a =
[[ -3.4   5.2  -1.3   1.8  14.2   8.3   4.4  14.5  29.6 -15.6  11.1   9.0
  -10.1  -9.9   6.2  -0.3]
 [ 16.6   2.3  18.6   2.8  -0.2  -2.3  -5.3  28.6  16.3  19.8   1.3  -7.6
   -5.5  18.4  -3.2  18.1]
 [ 16.9 -23.1  -4.6  -3.0   0.3   4.8 -13.7   6.7   1.5  11.6   7.7   1.7
    4.8  12.1   7.7   7.0]
 [  2.4   4.6  -7.9  24.8   6.2  12.6  -8.7  20.0  19.7 -12.5  17.9  21.7
    8.7  10.7   7.4   7.1]
 [  9.1 -18.3  -9.4  -1.8 -13.3  -9.3   1.6  11.2   2.5  17.7  -1.5   4.0
    6.3  12.9   0.0   3.9]
 [-20.7  16.7  -6.2 -13.0  -2.5   8.4   5.1   4.7   4.4  -2.8  19.7  -2.0
   -0.3  12.4  -0.9  12.0]
 [ 14.8 -22.7 -11.1  -0.7  -5.0  -4.0   7.6   7.5   6.0  11.4  -2.0   9.4
    4.7   1.7   2.0   1.7]
 [ 20.5 -11.5   8.1  -4.0   6.3   3.2  20.4  10.7  12.2  19.3   0.9  -1.2
    0.6   0.2  -6.1  14.7]
 [ 18.1  -9.5  17.0   0.3  17.1  10.1   0.5  16.6  16.5  21.4   5.9  -8.6
   -1.3   0.6  -0.8  10.6]
 [-13.4   7.3  -2.7  11.4 -13.0  -9.1   5.9  23.5  11.1  22.8   4.2   0.8
   11.9  18.0  -7.9   3.7]]
a[0, 0]	-3.4
a[7, 1]	-11.5
a[1, 13]	18.4
a[7]	[20.5, -11.5, 8.1, -4.0, 6.3, 3.2, 20.4, 10.7, 12.2, 19.3, 0.9, -1.2, 0.6, 0.2, -6.1, 14.7]
a[:, 13]	[-9.9, 18.4, 12.1, 10.7, 12.9, 12.4, 1.7, 0.2, 0.6, 18.0]
a[4, 6]	1.6
a[8, 14]	-0.8
a[:, 2]	[-1.3, 18.6, -4.6, -7.9, -9.4, -6.2, -11.1, 8.1, 17.0, -2.7]
a[3]	[2.4, 4.6, -7.9, 24.8, 6.2, 12.6, -8.7, 20.0, 19.7, -12.5, 17.9, 21.7, 8.7, 10.7, 7.4, 7.1]
a[5]	[-20.7, 16.7, -6.2, -13.0, -2.5, 8.4, 5.1, 4.7, 4.4, -2.8, 19.7, -2.0, -0.3, 12.4, -0.9, 12.0]
a[3, 8]	19.7
a[6, 10]	-2.0
a[7, 10]	0.9
a[7, 11]	-1.2
a[5, 5]	8.4
a[3, 4]	6.2
a[1, 1]	2.3
a[:, 8]	[29.6, 16.3, 1.5, 19.7, 2.5, 4.4, 6.0, 12.2, 16.5, 11.1]
a[9]	[-13.4, 7.3, -2.7, 11.4, -13.0, -9.1, 5.9, 23.5, 11.1, 22.8, 4.2, 0.8, 11.9, 18.0, -7.9, 3.7]
a[4, 7]	11.2
a[6]	[14.8, -22.7, -11.1, -0.7, -5.0, -4.0, 7.6, 7.5, 6.0, 11.4, -2.0, 9.4, 4.7, 1.7, 2.0, 1.7]
a[8]	[18.1, -9.5, 17.0, 0.3, 17.1, 10.1, 0.5, 16.6, 16.5, 21.4, 5.9, -8.6, -1.3, 0.6, -0.8, 10.6]
a[8, 5]	10.1
a[1, 9]	19.8
a[5, 7]	4.7
a[9, 0]	-13.4
a[9, 4]	-13.0
a[1, 14]	-3.2
a[2]	[16.9, -23.1, -4.6, -3.0, 0.3, 4.8, -13.7, 6.7, 1.5, 11.6, 7.7, 1.7, 4.8, 12.1, 7.7, 7.0]
a[1, 0]	16.6
a[7, 12]	0.6
a[6, 13]	1.7
a[5, 2]	-6.2
a[5, 15]	12.0
a[6, 14]	2.0
a[:, 12]	[-10.1, -5.5, 4.8, 8.7, 6.3, -0.3, 4.7, 0.6, -1.3, 11.9]

arr =
array([ 81,  25, -30,  81,  72,  17,  43,  46,  61,  28,  21, -29,  22,
        16,  -9])
arr[0] => 81
arr[3] => 81
arr[8] => 61
arr[4] => 72
arr[7] => 46
arr[12] => 22
arr[2] => -30
arr[10] => 21

data =
[[ 27  47  -2  -4 -41  22  -5 -15   1 -29   3 -47  25 -15]
 [-49   8  20 -51  14 -21  27  -3  -7  23 -64   5 -37  -4]
 [ 29 -40 -35  47  21  17  -6  18  11  -2  61  20  34  20]
 [ 21 -19 -27  18   5  13  -4   9   5 -10  33   3  22   5]
 [-16  -3  17  -5  31   6  10   9  10  32 -17  11  -9  16]
 [ 46  11 -31  37 -38  33 -42 -21   3 -34  45 -44  48   0]]
Rows and columns are counted from 0.
(0, 0) = 27
(1, 11) = 5
(2, 7) = 18
(2, 4) = 21
(3, 4) = 5
(1, 10) = -64
(1, 6) = 27
(2, 12) = 34
(1, 3) = -51
(5, 5) = 33
(1, 8) = -7
(3, 0) = 21
(2, 11) = 20
(3, 9) = -10
(1, 2) = 20
(4, 1) = -3
(1, 9) = 23
(5, 8) = 3
(0, 10) = 3
(0, 5) = 22
(5, 7) = -21
(0, 7) = -15
(4, 2) = 17
(3, 11) = 3
(5, 1) = 11
(0, 4) = -41
(2, 13) = 20
(2, 1) = -40
(3, 3) = 18
(4, 13) = 16
(5, 10) = 45

X = (16.262, 39.940, 179.756, -140.833, -33.287, 142.546, -88.952)
X[0]: 16.262
X[1]: 39.940
X[3]: -140.833
X[2]: 179.756
X[6]: -88.952

grid =
 0.04  -0.13  -0.08  -0.11  -0.09   0.19   0.26
-0.09   0.00   0.22  -0.12  -0.18   0.23  -0.05
-0.13   0.17   0.07   0.12  -0.17  -0.10   0.17
 0.19   0.17   0.06  -0.04   0.24  -0.08  -0.16
 0.06   0.25   0.17   0.08   0.25   0.19   0.24
-0.04  -0.12   0.11   0.12  -0.04  -0.06   0.15
-0.13  -0.09   0.03  -0.17  -0.11   0.19   0.16
 0.23   0.21  -0.14   0.26   0.10   0.11  -0.13
grid[0][0] => 0.04
grid[4][5] => 0.19
grid[:, 1] => [-0.13, 0.00, 0.17, 0.17, 0.25, -0.12, -0.09, 0.21]
grid[2] => [-0.13, 0.17, 0.07, 0.12, -0.17, -0.10, 0.17]
grid[2][6] => 0.17
grid[5] => [-0.04, -0.12, 0.11, 0.12, -0.04, -0.06, 0.15]
grid[4][4] => 0.25
grid[2][4] => -0.17
grid[5][4] => -0.04
grid[6][4] => -0.11
grid[:, 6] => [0.26, -0.05, 0.17, -0.16, 0.24, 0.15, 0.16, -0.13]
grid[0][3] => -0.11
grid[6][0] => -0.13
grid[5][0] => -0.04
grid[3][3] => -0.04
grid[1][4] => -0.18
grid[4][0] => 0.06
grid[6][3] => -0.17
grid[3][0] => 0.19
grid[:, 5] => [0.19, 0.23, -0.10, -0.08, 0.19, -0.06, 0.19, 0.11]
grid[:, 3] => [-0.11, -0.12, 0.12, -0.04, 0.08, 0.12, -0.17, 0.26]
grid[2][2] => 0.07
grid[1][1] => 0.00
grid[0][1] => -0.13
grid[7][3] => 0.26
grid[7][1] => 0.21
grid[1][6] => -0.05
grid[7][2] => -0.14
grid[3] => [0.19, 0.17, 0.06, -0.04, 0.24, -0.08, -0.16]
grid[6][2] => 0.03
grid[6][6] => 0.16
grid[0][5] => 0.19
grid[1][5] => 0.23
grid[1] => [-0.09, 0.00, 0.22, -0.12, -0.18, 0.23, -0.05]

m = [42, 37, 22, 40, 42, 27, 25, 34, 43, 80, 46, 44]
m[-12] -> 42
m[6] -> 25
m[-8] -> 42
m[5] -> 27

x = [126, 454, 236, 344, 499, 428, 528, 407, 808, 855, 259, 324, 115]
x[0]	126
x[10]	259
x[4]	499
x[8]	808
x[6]	528
